-34.6, 21.0, 32.2, 36.7
38.9, -22.9, -36.6, -41.0
-39.8, 22.9, 36.7, 41.0
-37.5, 20.9, 34.7, 37.7
->
21.0, 32.2
-22.9, -36.6

38.6, 15.6, 33.3
-27.6, -31.8, -42.8
-22.5, -43.5, -32.0
-34.2, -27.3, -42.7
-30.2, -30.9, -35.4
->
15.6, 33.3
-31.8, -42.8

-23.9, 24.9, 44.1, 11.4, -4.4
-24.8, 26.2, 44.8, 13.8, -4.9
-25.8, 27.5, 45.6, 17.1, -4.9
-26.2, 25.0, 41.9, 13.8, -5.2
->
24.9, 44.1
26.2, 44.8

23.7, -22.5, 44.4, -1.8, 13.2
-8.2, 42.8, -31.2, 19.9, 3.5
-6.8, 39.6, -27.7, 18.8, 3.8
26.3, -26.7, 50.1, -3.0, 14.3
->
-22.5, 44.4
42.8, -31.2

-30.2, -3.0, 19.4, -6.9
7.4, -8.3, -10.0, 0.5
-20.2, 7.3, 23.0, -3.0
-57.8, -6.0, 34.1, -14.1
25.4, -12.3, -19.7, 3.5
->
-3.0, 19.4
-8.3, -10.0

-38.9, 30.4, 23.3
-39.6, 34.5, 49.3
-56.5, 11.3, -16.8
-45.2, 9.3, -47.6
->
30.4, 23.3
34.5, 49.3
---
-30.8, -41.5, 36.0, 43.9
42.1, 35.0, -41.8, -38.2
-29.3, -17.0, 15.1, 26.0
->
-30.8, 42.1, -29.3
-41.5, 35.0, -17.0
36.0, -41.8, 15.1
43.9, -38.2, 26.0

-7.5, 20.0, -22.3, -11.6, 8.2, 8.9, -8.4, -9.7, 14.5, -47.8, 8.9, 3.3, -6.0
0.7, -2.5, 22.4, 4.8, -9.2, 3.5, 3.3, 20.9, 0.9, 24.7, 12.1, -7.1, -10.3
0.0, -5.5, -8.0, -6.6, 14.4, -2.0, -9.0, -12.9, 15.1, -26.9, 2.3, -10.7, 2.1
0.1, 4.1, -2.7, -0.2, 18.9, -31.8, -15.5, -3.7, -19.0, -27.7, -2.3, 1.9, 25.5
-2.0, 29.2, -10.8, 3.4, 0.9, -3.7, -15.4, -2.5, -13.8, -13.0, 7.8, 10.6, -12.2
-7.3, 29.7, -11.5, -8.4, 13.1, -2.1, -9.8, -4.2, -5.2, -48.6, 8.6, 12.2, 4.0
7.8, 30.7, -5.1, 16.9, -13.5, -0.6, -21.2, -2.2, -22.3, 25.0, 10.8, 5.5, -32.7
->
-7.5, 0.7, 0.0, 0.1, -2.0, -7.3, 7.8
20.0, -2.5, -5.5, 4.1, 29.2, 29.7, 30.7
-22.3, 22.4, -8.0, -2.7, -10.8, -11.5, -5.1
-11.6, 4.8, -6.6, -0.2, 3.4, -8.4, 16.9
8.2, -9.2, 14.4, 18.9, 0.9, 13.1, -13.5
8.9, 3.5, -2.0, -31.8, -3.7, -2.1, -0.6
-8.4, 3.3, -9.0, -15.5, -15.4, -9.8, -21.2
-9.7, 20.9, -12.9, -3.7, -2.5, -4.2, -2.2
14.5, 0.9, 15.1, -19.0, -13.8, -5.2, -22.3
-47.8, 24.7, -26.9, -27.7, -13.0, -48.6, 25.0
8.9, 12.1, 2.3, -2.3, 7.8, 8.6, 10.8
3.3, -7.1, -10.7, 1.9, 10.6, 12.2, 5.5
-6.0, -10.3, 2.1, 25.5, -12.2, 4.0, -32.7

26.9, -26.3, 14.1, -30.5, -6.6, 5.6, -16.4, 12.4, -8.1, 3.0, -22.1, -5.9, -27.7, 15.1
35.6, -30.8, 16.2, -14.2, -24.2, -11.2, -18.4, 1.9, 1.5, 27.6, -19.3, 8.1, -9.0, 0.9
-43.0, 25.3, -13.2, 5.0, 36.3, 22.8, 6.6, 6.0, -19.3, -40.6, 26.6, -24.8, -4.9, 13.3
->
26.9, 35.6, -43.0
-26.3, -30.8, 25.3
14.1, 16.2, -13.2
-30.5, -14.2, 5.0
-6.6, -24.2, 36.3
5.6, -11.2, 22.8
-16.4, -18.4, 6.6
12.4, 1.9, 6.0
-8.1, 1.5, -19.3
3.0, 27.6, -40.6
-22.1, -19.3, 26.6
-5.9, 8.1, -24.8
-27.7, -9.0, -4.9
15.1, 0.9, 13.3

19.4, -3.3, -2.8, 22.2
48.9, -3.5, -4.0, 56.1
1.6, 10.6, 10.0, 1.4
-4.8, 40.7, 37.1, -4.6
9.2, 2.0, 2.2, 10.2
24.9, -4.4, -4.1, 28.8
9.7, 1.4, 1.7, 10.6
42.9, -4.2, -4.6, 49.3
1.6, 10.7, 10.1, 1.4
36.7, -4.7, -4.8, 42.4
14.0, -1.1, -0.7, 15.9
->
19.4, 48.9, 1.6, -4.8, 9.2, 24.9, 9.7, 42.9, 1.6, 36.7, 14.0
-3.3, -3.5, 10.6, 40.7, 2.0, -4.4, 1.4, -4.2, 10.7, -4.7, -1.1
-2.8, -4.0, 10.0, 37.1, 2.2, -4.1, 1.7, -4.6, 10.1, -4.8, -0.7
22.2, 56.1, 1.4, -4.6, 10.2, 28.8, 10.6, 49.3, 1.4, 42.4, 15.9

15.2, -12.7, -1.6
-31.6, -15.3, 19.5
53.5, 31.6, -0.6
-18.8, 10.9, 7.0
46.9, 23.5, -7.5
-10.6, 12.4, 7.7
18.5, -9.8, -3.9
->
15.2, -31.6, 53.5, -18.8, 46.9, -10.6, 18.5
-12.7, -15.3, 31.6, 10.9, 23.5, 12.4, -9.8
-1.6, 19.5, -0.6, 7.0, -7.5, 7.7, -3.9

-27.1, 5.8, -11.3, -4.6, -9.9, 0.3, -30.4, -30.7, -33.4, 28.4, 7.4, 7.2, -14.7, -34.6
16.9, -21.2, -13.5, -15.8, -1.6, -18.1, -18.2, -27.4, -2.9, 20.3, -26.6, -25.2, 26.0, -2.4
-30.2, -6.6, -6.7, -28.6, -35.1, -11.6, -1.5, -20.0, 12.3, 7.7, 25.3, -30.4, 11.8, -8.3
-36.7, -1.7, -24.5, 41.5, -8.2, -23.7, 17.1, -47.7, -15.6, 16.1, -0.6, -30.0, -8.8, 7.8
15.8, -20.5, 6.4, 0.3, -21.3, 5.0, -14.0, -32.7, -19.3, 41.4, 1.9, -17.4, -23.0, -12.3
5.2, -23.6, -12.0, 19.3, -35.7, 7.4, 11.6, -42.0, -8.9, 32.6, -17.8, -13.1, -33.0, -3.0
->
-27.1, 16.9, -30.2, -36.7, 15.8, 5.2
5.8, -21.2, -6.6, -1.7, -20.5, -23.6
-11.3, -13.5, -6.7, -24.5, 6.4, -12.0
-4.6, -15.8, -28.6, 41.5, 0.3, 19.3
-9.9, -1.6, -35.1, -8.2, -21.3, -35.7
0.3, -18.1, -11.6, -23.7, 5.0, 7.4
-30.4, -18.2, -1.5, 17.1, -14.0, 11.6
-30.7, -27.4, -20.0, -47.7, -32.7, -42.0
-33.4, -2.9, 12.3, -15.6, -19.3, -8.9
28.4, 20.3, 7.7, 16.1, 41.4, 32.6
7.4, -26.6, 25.3, -0.6, 1.9, -17.8
7.2, -25.2, -30.4, -30.0, -17.4, -13.1
-14.7, 26.0, 11.8, -8.8, -23.0, -33.0
-34.6, -2.4, -8.3, 7.8, -12.3, -3.0
